[128 = 0]

[142 101 137 115 124 135 137  65 127 126 122 115 129 124 150 129  58 136
 157 121 121 123 134 128 119 133 139 127 126 132 124] | Fj
[147  77 136 120 127 129 140  47 125 127 123 110 132 143 128 130  28 139
 128 127 116 125 128 125 123 137 123 121 120 132 133] | Fj
[160 104 141 125 132 131 144  81 121 128 121 126 133 126 134 128  46 112
 139 119 120 121 140 126 112 125 151 128 129 129 121] | Fj
[153 122 108 119 118 139 148 151 119 129 120 140 128 119 126 130 113 107
 124 128 135 140 133 138 117 125 153 118 118 135 118] | Fj
[143 139 115 119 117 153 137  95 125 122 125 122 147 115 127 134  58 129
 159 117 129 132 132 135 113 125 143 125 119 123 127] | jb
[129 189 124 127 111 147 101  85 124 117 142 114 181 124 134 132   4 155
 141  95 126 116 128 121 116 123 125 125 135 116 138] | qr
[145  80 149 113 116 131 136  68 121 128 119 130 121 126 143 128  53 131
 149 118 127 106 129 134 120 129 137 125 124 122 128] | Fj
[145  78 116 113 136 139 144  59 106 119 110 114 118 123 127 139  89 117
 140 137 126 129 137 134 118 129 134 135 127 132 123] | Fj
[141  86 136 126 129 132 139  91 125 130 124 135 118 125 128  58 107 131
 134 131 121 121 129 132 123 150 143 135 138 125 118] | Fj
[132  96 114  95 121 154 153 151 127 136 116 145 113 109 130 133  79  90
 153 130 146 141 145 139 119 114 181 134 133 119 107] | qr
[135  46 143 107 132 132 150  77 123 131 119 126 102 129 135 129  92 109
 138 138 129 123 142 133 117 128 151 130 127 134 113] | Fj
[149 127 109 121 120 151 153  90 138 115 126 144 141 112 134 131  43 131
 129 102 123 124 117 131 123  98 155 135 134 129 112] | Fj
[154  91 135 116 122 136 152  29 128 122 117 120 130 123 132 131  48 121
 143 120 120 110 137 125 110 129 140  87 129 125 137] | Fj
[143  90 136 121 125 122 147  89 122 101 106 125 127 123 133 123  72 138
 127 133 124 131 128 138 123 133 133 122 119 135 125] | Fj
[161  94 122 121 126 132 157  75 118 131 112 132 124 131 130 134  69 124
 120 128 121 132 132 128 113 105 139 128 124 132 114] | Fj
[143 123 124 132 123 128 137  92 128 126 131 121 147 133  83 128  45 137
 141 129 116 130 141 122 114 133 129 127 119 131 131] | Fj
[153  74 130 115 130 122 148  63 127 132 127 121 125 132 131 129  72 122
 134 131 125 123 122 129 118 129 132 127 126 126 118] | Fj

[ 79 120  98 141 137 148 107 120 156 135 119 123 125 130 131 136 139 141
 108 120 129 123 112 128 146 126 131 113 144 116 136] | <85>
[ 58 142  53 163 124 153 179 102 194 136 120 116 175 120 125 141 121 131
 107 125 166 139  95 147 154 118 129  86 164 127 145] | <78>
[ 38 126  77 145 111 184 202 136 132 130 133 124 139 125 139 142 153 127
 108 124 145 110 109 128 163 123 139  86 131 106 133] | <80>
[ 35 129  88 119 126 186 184 128 167 131 108 124 140 127 134 134 150 120
  97 112 130 108 103 146 140 146 131 101 151 109 127] | <76>
[ 75 125  69 136 122 158 156 131 154 135 123 128 132 128 137 124 129 121
 107 115 130 121 112 131 149 134 132 114 139 104 126] | <85>
[ 65 121  71 124 115 181 195 133 152 127 120 109 131 142 132 140 145 121
 101 124 134 110 117 130 146 126 107  96 143 108 126] | <80>
[ 56 121  73 145 136 174 193 129 148 129 122 128 124 129 135 134 143 122
 142 122 135 113 112 140 160 132 133  92 152 116 122] | <76>
[130 122  86 150 102 156 143 116 176 118 122 114 141 130 139 114 135 119
 127 117 143 157 112 140 148 121 129 119 172 115 145] | <71>
[ 84 119  87 149 133 163 147 124 142 118 123 126 132 131 120 146 131 114
 120 124 132 130 113 117 138 134 119 109 149 116 143] | <86>
[122 127  93 147 107 171 155 136 158 125 119 121 130 133 134 129 150 122
 108 125 150 110 111 137 148 137 133 122 173 107 134] | <85>
[141 131 111 154 109 158 140 131 161 128 130 131 137 143 149 134 162 122
 127 128 140 124 125 118 143 131 134 143 144 117 131] | <86>
[117 120  97 137 123 163 146 127 154 126 123 125 138 140 138 133 144 117
 120 119 132 127 112 125 149 127 135 121 157 119 128] | <85>
[112 116 126 126 127 175 149 127 131 139 126 143 116 144 138 100 152 122
 119 124 147 115 127 129 145 131 106 107 155 116 121] | <76>
[ 96 128 101 122 123 178 174 166 142 127 134 125 132 132 138 124 161 115
 116 129 126 109 125 134 139 123 126  97 156  88 123] | <80>
[ 82 125  86 145 123 116 131 124 150 126 125 122 121 118 111 137 109 136
 125 116 137 140 122 132 129 151 136 105 129 136 163] | <71>
